Below are the code and all the weights of a small trained network. Each question names an input and a class and asks about switching units off, where a switched-off unit gives its printed mean instead of its output.

import numpy as np


def w(rows, s, z=0):
    codes = np.array(rows[::2]) - 128.0
    scale = np.full(codes.shape[1], s)
    scale[-1] = z or s
    return codes * scale


def norm(h):
    return h / np.sqrt((h * h).mean(-1, keepdims=True) + 1e-5)


def f(y):
    return y / 2 * (1 + np.tanh(0.7978845608 * (y + 0.044715 * y**3)))


def log_softmax(a):
    a = a - a.max(-1, keepdims=True)
    return a - np.log(np.exp(a).sum(-1, keepdims=True))


def net(x, mask):
    res = np.array(x, float).reshape(1, 7) / 4 @ E
    u = 0
    for l in range(3):
        y = f(norm(res) @ A[l][:, :-1].T + A[l][:, -1])
        res = res + np.where(mask[u : u + 7], y, B[l][:, -1]) @ B[l][:, :-1]
        u += 7
    return log_softmax(norm(res)[-1] @ U[:, :-1].T + U[:, -1])


A, B = {}, {}
E = w([
[126,130,130,127],'x0',
[149,116,109,135],'x1',
[127,129,129,128],'x2',
[161,79,212,254],'x3',
[152,117,110,135],'x4',
[128,130,130,127],'x5',
[156,40,179,56],'x6',
],0.005)
A[0] = w([
[144,111,209,134,159],'L0N0',
[121,128,153,88,72],'L0N1',
[254,163,176,117,212],'L0N2',
[133,146,164,204,94],'L0N3',
[126,181,40,116,36],'L0N4',
[61,105,105,65,255],'L0N5',
[78,154,156,79,15],'L0N6',
],0.0075,0.00084)
B[0] = w([
[113,51,60,159,208],'L0N0',
[174,132,173,63,145],'L0N1',
[59,86,91,106,170],'L0N2',
[209,152,103,167,221],'L0N3',
[2,77,127,128,252],'L0N4',
[156,142,84,129,247],'L0N5',
[137,151,126,163,157],'L0N6',
],0.0077,0.0024)
A[1] = w([
[140,4,254,123,26],'L1N0',
[207,95,101,167,182],'L1N1',
[178,108,92,16,120],'L1N2',
[119,109,127,52,253],'L1N3',
[72,181,120,110,97],'L1N4',
[136,117,100,129,238],'L1N5',
[206,213,115,92,81],'L1N6',
],0.0082,0.0017)
B[1] = w([
[184,85,17,78,240],'L1N0',
[72,176,131,126,216],'L1N1',
[146,186,254,128,253],'L1N2',
[116,198,167,205,237],'L1N3',
[60,31,42,130,184],'L1N4',
[93,151,156,127,178],'L1N5',
[67,94,113,79,133],'L1N6',
],0.007,0.0035)
A[2] = w([
[75,183,147,125,207],'L2N0',
[144,127,151,191,205],'L2N1',
[116,131,140,114,4],'L2N2',
[180,253,90,164,76],'L2N3',
[167,27,98,150,246],'L2N4',
[156,175,249,67,109],'L2N5',
[97,115,122,43,67],'L2N6',
],0.011,0.0014)
B[2] = w([
[162,123,98,106,222],'L2N0',
[65,191,198,131,181],'L2N1',
[95,98,148,161,116],'L2N2',
[187,125,164,175,205],'L2N3',
[164,144,132,78,230],'L2N4',
[39,21,254,90,255],'L2N5',
[127,107,138,217,162],'L2N6',
],0.0086,0.005)
U = w([
[33,155,5,128,165],'0',
[68,84,248,75,8],'1',
[165,222,163,234,106],'2',
[229,101,60,54,207],'3',
],0.014,0.0014)

Each question gives the input, the list of numbers given to net, and the class t.
The units are the neurons (one row each of A and B). Each row of codes is followed by its name. A weight is (code - 128) times the scale printed after its matrix; where a second scale follows, it is the last column's (A, B and U).
mask holds one flag per neuron, layer by layer. A switched-off neuron (its flag False) gives its mean, the last column of its row in B, instead of its output. The means were averaged over made-up inputs and are rounded, as every weight is.
A unit's drop is (log p(t) with every unit on - log p(t) with that unit switched off) / (log p(t) with every unit on - log p(t) with every unit switched off).
The circuit of an input: a set's keep is (log p(t) with only the set's units on - log p(t) with every unit switched off) / (log p(t) with every unit on - log p(t) with every unit switched off). Starting from the 12 units with the biggest drops (on a tie, the unit counted first), units are removed one at a time, each time the one whose removal leaves the highest keep (on an exact tie, the one counted first), for as long as the keep stays at least 0.8.
units of the circuit, in order: the units of the circuit, biggest drop first
unit that matters most: the unit with the biggest drop
k most important neurons: the k neurons with the biggest drops, biggest first
k most important neurons of layer l: the k neurons of layer l with the biggest drops, biggest first
drop when u is switched off: that unit's drop, to one decimal
input [5,-4,0,5,0,-2,-1], class 2: units of the circuit, in order	[L2N5]
input [-1,-7,4,8,-6,5,1], class 3: units of the circuit, in order	[L1N0 L2N4 L2N5]
input [2,6,4,-5,3,-1,0], class 0: 2 most important neurons	[L0N4 L1N4]
input [-4,-7,1,0,4,-6,-1], class 0: 2 most important neurons of layer 2	[L2N5 L2N3]
input [-8,4,8,7,-8,3,0], class 2: 4 most important neurons	[L0N3 L2N5 L2N1 L0N4]
input [4,2,-7,-1,6,3,0], class 0: 2 most important neurons	[L0N4 L2N5]
input [2,-7,1,1,5,-6,0], class 2: 2 most important neurons	[L0N3 L0N4]
input [-2,-3,-1,-7,4,8,0], class 0: 2 most important neurons	[L0N4 L1N4]
input [-6,-6,4,3,5,3,1], class 3: 2 most important neurons of layer 1	[L1N3 L1N2]
input [-1,0,4,-4,8,8,-1], class 0: units of the circuit, in order	[L0N4 L2N5]
input [0,8,-7,1,0,4,-1], class 2: 4 most important neurons	[L1N4 L1N2 L0N4 L2N5]
input [0,2,2,2,7,8,0], class 2: 2 most important neurons of layer 0	[L0N4 L0N3]
input [4,2,5,5,-2,-2,0], class 2: 2 most important neurons of layer 0	[L0N3 L0N4]
input [-2,-6,0,1,-4,3,-1], class 2: 2 most important neurons	[L1N2 L2N5]
input [6,-2,7,2,-1,3,7], class 3: unit that matters most	L1N0
input [7,2,-8,6,1,6,-1], class 2: 2 most important neurons	[L2N5 L0N3]
input [-7,3,7,-2,1,-7,0], class 0: drop when L1N2 is switched off	0.0
input [2,-8,-4,3,4,2,-2], class 2: drop when L2N5 is switched off	0.1
input [-4,6,5,2,-1,-1,7], class 3: drop when L1N0 is switched off	1.2
input [2,6,1,1,-7,3,6], class 3: units of the circuit, in order	[L1N0]
